Here is a tiny trained network, its code and every weight. The questions are about switching its units off for an input and a target symbol, where a switched-off unit gives its printed mean instead of its output.

import numpy as np


def w(rows, s, z=0):
    codes = np.array(rows[::2]) - 128.0
    scale = np.full(codes.shape[1], s)
    scale[-1] = z or s
    return codes * scale


def norm(h):
    return h / np.sqrt((h * h).mean(-1, keepdims=True) + 1e-5)


def f(y):
    return y / 2 * (1 + np.tanh(0.7978845608 * (y + 0.044715 * y**3)))


def softmax(a):
    e = np.exp(a - a.max(-1, keepdims=True))
    return e / e.sum(-1, keepdims=True)


def log_softmax(a):
    a = a - a.max(-1, keepdims=True)
    return a - np.log(np.exp(a).sum(-1, keepdims=True))


def net(x, mask):
    ids = ['ΓΔΘαεζηπστ'.index(c) for c in x.split()]
    T = len(ids)
    res = E[ids] + P[:T]
    u = 0
    for l in range(2):
        q, k, v = (norm(res) @ M[l].T for M in (Q, K, V))
        z = softmax(np.where(np.tri(T) > 0, q @ k.T / 2**0.5, -1e9)) @ v
        res = res + np.where(mask[u], z, O[l][:, -1]) @ O[l][:, :-1]
        u += 1
        y = f(norm(res) @ A[l][:, :-1].T + A[l][:, -1])
        res = res + np.where(mask[u : u + 16], y, B[l][:, -1]) @ B[l][:, :-1]
        u += 16
    return log_softmax(norm(res)[-1] @ U[:, :-1].T + U[:, -1])


Q, K, V, O, A, B = {}, {}, {}, {}, {}, {}
E = w([
[128,118,62,81,52,129],'Γ',
[123,109,149,61,193,97],'Δ',
[158,114,110,144,181,115],'Θ',
[141,119,108,179,122,59],'α',
[153,80,100,168,97,159],'ε',
[244,132,135,132,109,120],'ζ',
[194,127,180,164,155,93],'η',
[221,64,112,85,195,155],'π',
[134,48,198,188,173,4],'σ',
[116,170,161,145,131,222],'τ',
],0.02)
P = w([
[3,3,246,31,133,101],'0',
[125,3,81,111,159,72],'1',
[142,61,82,146,148,114],'2',
[156,100,83,161,140,137],'3',
[137,125,61,176,158,157],'4',
[139,148,57,201,149,162],'5',
[131,160,54,223,148,167],'6',
[127,178,46,237,142,182],'7',
],0.0064)
Q[0] = w([
[54,120,174,123,61,245],'L0H0',
[95,66,234,169,252,239],'L0H0',
],0.011)
K[0] = w([
[165,50,92,145,72,156],'L0H0',
[188,4,88,119,155,87],'L0H0',
],0.012)
V[0] = w([
[142,161,119,171,129,126],'L0H0',
[164,220,76,65,126,2],'L0H0',
],0.0086)
O[0] = w([
[132,112,128,162,102,138,56],'L0H0',
[170,3,83,125,184,158,3],'L0H0',
],0.0052,0.0028)
A[0] = w([
[219,202,178,118,88,96,41],'L0N0',
[207,123,184,154,161,154,158],'L0N1',
[220,160,100,146,210,63,56],'L0N2',
[135,174,105,66,182,165,168],'L0N3',
[66,69,203,87,90,160,107],'L0N4',
[111,99,166,105,232,64,115],'L0N5',
[145,144,89,74,85,41,127],'L0N6',
[95,174,173,134,130,159,17],'L0N7',
[105,176,191,93,136,220,34],'L0N8',
[179,200,119,202,157,98,255],'L0N9',
[110,188,59,146,144,152,70],'L0N10',
[143,203,98,138,61,145,68],'L0N11',
[65,115,150,251,81,97,67],'L0N12',
[180,179,118,148,128,176,127],'L0N13',
[101,156,136,125,130,79,99],'L0N14',
[51,215,95,110,128,37,30],'L0N15',
],0.017,0.003)
B[0] = w([
[95,87,101,113,101,71,166],'L0N0',
[157,72,139,117,187,116,200],'L0N1',
[181,172,70,179,188,110,248],'L0N2',
[96,133,148,182,130,163,159],'L0N3',
[163,128,128,86,82,59,152],'L0N4',
[158,139,192,202,162,52,221],'L0N5',
[86,66,39,123,21,159,202],'L0N6',
[74,145,101,136,165,149,139],'L0N7',
[5,123,111,138,153,112,154],'L0N8',
[129,117,117,199,182,109,231],'L0N9',
[170,134,188,171,123,150,169],'L0N10',
[152,120,167,185,126,191,200],'L0N11',
[158,79,194,179,189,139,212],'L0N12',
[101,132,174,164,135,122,180],'L0N13',
[119,97,144,104,140,123,138],'L0N14',
[182,22,106,43,137,110,160],'L0N15',
],0.029,0.011)
Q[1] = w([
[204,184,84,103,105,119],'L1H0',
[105,238,189,1,30,212],'L1H0',
],0.0087)
K[1] = w([
[175,199,64,235,59,114],'L1H0',
[237,67,127,87,3,131],'L1H0',
],0.0063)
V[1] = w([
[252,103,184,165,245,6],'L1H0',
[84,95,179,82,158,56],'L1H0',
],0.021)
O[1] = w([
[99,117,44,61,8,129,254],'L1H0',
[124,134,92,150,128,151,164],'L1H0',
],0.017,0.022)
A[1] = w([
[100,178,180,203,131,130,170],'L1N0',
[167,97,136,103,174,96,88],'L1N1',
[137,128,7,140,110,153,53],'L1N2',
[150,135,9,57,77,4,157],'L1N3',
[165,88,125,59,210,119,62],'L1N4',
[176,148,58,191,66,92,89],'L1N5',
[96,151,177,99,139,125,211],'L1N6',
[199,189,114,132,209,110,88],'L1N7',
[144,177,81,112,209,180,6],'L1N8',
[64,140,135,146,54,125,121],'L1N9',
[127,131,164,167,104,199,71],'L1N10',
[154,147,117,96,47,112,78],'L1N11',
[45,148,118,88,118,112,69],'L1N12',
[109,167,102,127,179,126,4],'L1N13',
[126,79,104,78,102,176,93],'L1N14',
[220,176,224,132,141,216,72],'L1N15',
],0.023,0.004)
B[1] = w([
[165,146,124,97,64,115,167],'L1N0',
[81,131,148,78,117,147,142],'L1N1',
[126,113,200,212,129,136,205],'L1N2',
[168,3,61,185,46,93,253],'L1N3',
[75,107,131,60,166,168,133],'L1N4',
[112,151,169,182,170,213,225],'L1N5',
[97,122,112,172,94,152,131],'L1N6',
[65,148,85,58,62,99,156],'L1N7',
[172,126,62,105,138,154,131],'L1N8',
[126,128,128,32,146,103,160],'L1N9',
[119,175,144,144,185,129,153],'L1N10',
[120,96,78,112,159,64,172],'L1N11',
[61,117,141,85,75,130,134],'L1N12',
[173,135,95,108,113,130,132],'L1N13',
[143,140,74,147,98,60,166],'L1N14',
[200,58,170,124,73,206,150],'L1N15',
],0.04,0.027)
U = w([
[146,36,69,133,69,88,250],'Γ',
[108,127,129,241,205,135,88],'Δ',
[193,100,186,108,98,245,67],'Θ',
[2,126,158,78,78,146,178],'α',
[171,202,51,113,141,132,137],'ε',
[152,185,155,114,46,75,19],'ζ',
[97,15,146,60,220,167,42],'η',
[165,106,213,93,147,33,51],'π',
[133,124,91,86,211,81,123],'σ',
[124,109,66,33,120,207,146],'τ',
],0.0081,0.0025)

Each question gives the input, a string of symbols that net reads in full, and the target symbol t.
The units are the heads (2 rows each of Q, K, V and O) and the neurons (one row each of A and B). Each row of codes is followed by its name. A weight is (code - 128) times the scale printed after its matrix; where a second scale follows, it is the last column's (O, A, B and U).
mask holds one flag per unit, layer by layer, with each layer's heads first. A switched-off unit (its flag False) gives its mean, the last column of its rows in O or B, instead of its output. The means were averaged over made-up inputs and are rounded, as every weight is.
A unit's drop is (log p(t) with every unit on - log p(t) with that unit switched off) / (log p(t) with every unit on - log p(t) with every unit switched off).
The circuit of an input: a set's keep is (log p(t) with only the set's units on - log p(t) with every unit switched off) / (log p(t) with every unit on - log p(t) with every unit switched off). Starting from the 12 units with the biggest drops (on a tie, the unit counted first), units are removed one at a time, each time the one whose removal leaves the highest keep (on an exact tie, the one counted first), for as long as the keep stays at least 0.8.
units of the circuit, in order: the units of the circuit, biggest drop first
most important unit: the unit with the biggest drop
top k neurons: the k neurons with the biggest drops, biggest first
top k neurons in layer l: the k neurons of layer l with the biggest drops, biggest first
drop when u is switched off: that unit's drop, to one decimal
input Γ α τ Γ σ Θ Θ, target ε: top 4 neurons -> [L0N8; L1N3; L1N7; L0N2]
input Γ τ η, target σ: top 2 neurons in layer 1 -> [L1N3; L1N7]
input Θ ε ε Θ ε Γ Γ, target Δ: top 3 neurons -> [L0N5; L0N6; L0N9]
input Θ τ η η Γ τ, target Δ: most important unit -> L1H0
input ε Γ Θ Γ ζ Γ Γ Γ, target Θ: top 2 neurons in layer 0 -> [L0N9; L0N5]
input Γ ε Δ α Θ ε τ Δ, target ζ: top 2 neurons -> [L0N5; L0N8]
input Γ Θ Δ τ, target α: units of the circuit, in order -> [L1N3; L0N8; L1N12]
input Γ ε ε, target Δ: top 2 neurons -> [L1N3; L0N6]
input ε Γ Δ ε Γ ε, target Θ: top 2 neurons -> [L0N11; L1N3]
input τ σ ε Γ ε Θ, target ε: top 2 neurons -> [L1N3; L0N8]
input Γ σ Γ α α ζ Γ, target Θ: top 3 neurons -> [L0N1; L0N12; L0N5]
input Θ Γ σ τ ε π, target τ: top 2 neurons in layer 0 -> [L0N8; L0N1]
input Γ σ Γ τ ε η ζ τ, target Δ: top 2 neurons in layer 0 -> [L0N8; L0N9]
input τ Γ τ τ α α Γ α, target η: most important unit -> L0N15
input τ ζ α, target η: top 3 neurons -> [L0N15; L1N3; L1N4]
input η Δ τ σ Γ ε ζ, target Δ: top 2 neurons -> [L1N3; L0N0]
input τ π Γ σ, target π: top 3 neurons in layer 0 -> [L0N5; L0N8; L0N11]
input ε Θ ε Γ Θ τ Γ η, target σ: top 2 neurons -> [L0N8; L1N3]
input Δ ε η η Γ Δ π Γ, target Δ: top 2 neurons in layer 1 -> [L1N3; L1N10]
input ε α Δ Δ ε Θ τ, target α: top 2 neurons in layer 0 -> [L0N8; L0N2]
input α Γ Γ ε ε α, target Δ: top 2 neurons in layer 1 -> [L1N5; L1N2]
input Θ τ τ ζ Θ Γ τ Δ, target ζ: top 3 neurons -> [L0N5; L1N3; L1N7]
input π Γ Γ ε ε, target Δ: top 3 neurons in layer 0 -> [L0N4; L0N12; L0N15]
input τ Θ Γ ε Γ σ, target π: drop when L1N10 is switched off -> 0.0
input τ ε ζ Γ ε, target Θ: drop when L1N15 is switched off -> 0.3
input τ α Γ π, target τ: drop when L1N3 is switched off -> 0.3
